Below is a small trained network, with its code and all its weights. Each question gives an input and a class and asks what happens when units are switched off, that is, made to give their printed mean instead of their output.

import numpy as np


def w(rows, s, z=0):
    codes = np.array(rows[::2]) - 128.0
    scale = np.full(codes.shape[1], s)
    scale[-1] = z or s
    return codes * scale


def f(y):
    return y / 2 * (1 + np.tanh(0.7978845608 * (y + 0.044715 * y**3)))


def log_softmax(a):
    a = a - a.max(-1, keepdims=True)
    return a - np.log(np.exp(a).sum(-1, keepdims=True))


def net(x, mask):
    res = np.array(x, float).reshape(1, 8) / 4 @ E
    y = f(res @ A[0][:, :-1].T + A[0][:, -1])
    res = res + np.where(mask, y, B[0][:, -1]) @ B[0][:, :-1]
    return log_softmax(res[-1] @ U[:, :-1].T + U[:, -1])


A, B = {}, {}
E = w([
[173,62,157,204,9,82,191,198,168,133],'x0',
[224,145,93,81,166,105,114,139,5,161],'x1',
[191,175,180,28,138,47,167,183,230,146],'x2',
[135,64,102,167,168,143,67,61,150,201],'x3',
[141,102,154,135,96,230,37,150,180,173],'x4',
[55,16,115,96,179,84,64,176,150,153],'x5',
[179,61,151,150,185,2,210,80,103,44],'x6',
[151,122,186,169,204,129,162,204,149,79],'x7',
],0.0085)
A[0] = w([
[126,158,122,104,141,166,115,158,143,135,131],'N0',
[205,122,174,225,118,154,163,126,118,95,114],'N1',
[204,249,139,62,105,128,164,140,130,154,170],'N2',
[89,162,86,123,155,166,108,91,169,158,135],'N3',
[167,126,179,193,118,153,174,140,117,114,134],'N4',
[129,113,151,160,84,121,147,170,176,129,34],'N5',
[156,119,138,158,48,178,72,159,165,213,182],'N6',
[131,148,104,178,139,147,120,103,142,198,253],'N7',
[172,113,79,99,194,133,43,64,65,189,193],'N8',
[136,164,131,100,127,107,159,165,118,127,82],'N9',
[94,177,72,156,89,228,115,104,57,151,171],'N10',
[154,85,95,183,83,87,186,24,115,115,163],'N11',
[108,81,109,174,128,129,111,125,121,139,108],'N12',
[157,86,149,116,138,95,188,133,133,155,77],'N13',
[107,122,147,139,133,135,148,131,114,99,109],'N14',
[61,149,124,155,144,139,116,112,151,127,64],'N15',
[161,105,98,117,103,53,203,201,83,129,188],'N16',
[147,116,131,151,58,178,84,159,170,208,131],'N17',
],0.012,0.0041)
B[0] = w([
[134,136,109,95,117,115,169,105,126,115,166],'N0',
[202,148,163,195,167,112,53,163,168,107,202],'N1',
[194,219,150,80,105,43,230,74,131,74,228],'N2',
[141,131,178,164,166,115,124,132,202,76,202],'N3',
[184,152,147,161,135,124,59,150,126,146,185],'N4',
[121,143,129,115,114,160,94,138,94,156,171],'N5',
[35,64,134,25,122,199,138,91,103,172,237],'N6',
[82,158,144,100,186,130,138,118,130,99,195],'N7',
[101,109,85,75,84,142,35,181,26,169,254],'N8',
[155,169,149,120,142,129,122,101,149,122,160],'N9',
[45,121,6,141,132,97,144,194,80,72,254],'N10',
[142,241,124,64,71,65,172,62,86,125,226],'N11',
[159,154,157,108,117,103,144,80,108,134,174],'N12',
[88,147,74,122,133,105,124,133,103,102,167],'N13',
[154,107,125,123,89,108,111,138,113,138,141],'N14',
[153,144,144,121,134,96,156,133,153,113,169],'N15',
[93,223,137,136,219,60,84,129,150,15,216],'N16',
[43,86,135,52,152,173,120,140,140,189,223],'N17',
],0.011,0.016)
U = w([
[81,39,123,120,146,181,241,136,181,118,58],'0',
[108,156,64,90,97,95,139,141,51,103,189],'1',
[80,67,89,149,62,152,184,85,95,206,24],'2',
[66,39,141,101,145,205,58,155,110,210,158],'3',
[185,86,92,164,86,176,189,123,116,198,4],'4',
[185,159,255,92,102,116,198,62,153,141,197],'5',
[173,164,181,235,164,89,114,141,199,56,127],'6',
[166,6,112,195,108,193,47,217,81,203,106],'7',
],0.0088,0.0032)

Each question gives the input, the list of numbers given to net, and the class t.
The units are the neurons (one row each of A and B). Each row of codes is followed by its name. A weight is (code - 128) times the scale printed after its matrix; where a second scale follows, it is the last column's (A, B and U).
mask holds one flag per neuron, in row order. A switched-off neuron (its flag False) gives its mean, the last column of its row in B, instead of its output. The means were averaged over made-up inputs and are rounded, as every weight is.
A unit's drop is (log p(t) with every unit on - log p(t) with that unit switched off) / (log p(t) with every unit on - log p(t) with every unit switched off).
The circuit of an input: a set's keep is (log p(t) with only the set's units on - log p(t) with every unit switched off) / (log p(t) with every unit on - log p(t) with every unit switched off). Starting from the 12 units with the biggest drops (on a tie, the unit counted first), units are removed one at a time, each time the one whose removal leaves the highest keep (on an exact tie, the one counted first), for as long as the keep stays at least 0.8.
circuit, biggest first: the units of the circuit, biggest drop first
most important unit: the unit with the biggest drop
k most important neurons: the k neurons with the biggest drops, biggest first
drop of u: that unit's drop, to one decimal
input [-3,3,8,-3,8,-3,-6,-1], class 5: circuit, biggest first : (N2)
input [-8,-7,2,1,-8,2,4,5], class 6: circuit, biggest first : (N6 N8)
input [-5,5,8,-8,-7,8,-3,-3], class 5: circuit, biggest first : (N10 N2)
input [-1,-5,-4,-7,4,7,5,-8], class 5: circuit, biggest first : (N10 N8)
input [-3,-1,3,-5,-8,-4,2,4], class 6: 2 most important neurons : (N16 N6)
input [-2,-2,3,-7,8,8,6,-3], class 0: circuit, biggest first : (N8 N11)
input [-1,-2,6,-6,1,-3,3,2], class 5: 2 most important neurons : (N2 N10)
input [-3,2,4,-7,7,-7,1,7], class 5: 2 most important neurons : (N2 N10)
input [8,-3,3,-6,-1,-2,-3,-8], class 5: 3 most important neurons : (N10 N8 N2)
input [0,-2,-5,-1,0,-8,4,1], class 6: 2 most important neurons : (N1 N8)
input [8,-4,0,-4,-8,-8,-4,-2], class 6: 2 most important neurons : (N16 N1)
input [0,-1,3,-8,0,1,-1,-7], class 5: drop of N8 : 0.1
input [-1,-3,-5,-8,4,2,0,7], class 7: drop of N2 : 0.4
input [-6,-6,4,-6,4,2,6,3], class 5: drop of N8 : 0.4
input [6,-1,7,-5,-8,-7,-2,2], class 6: most important unit : N16
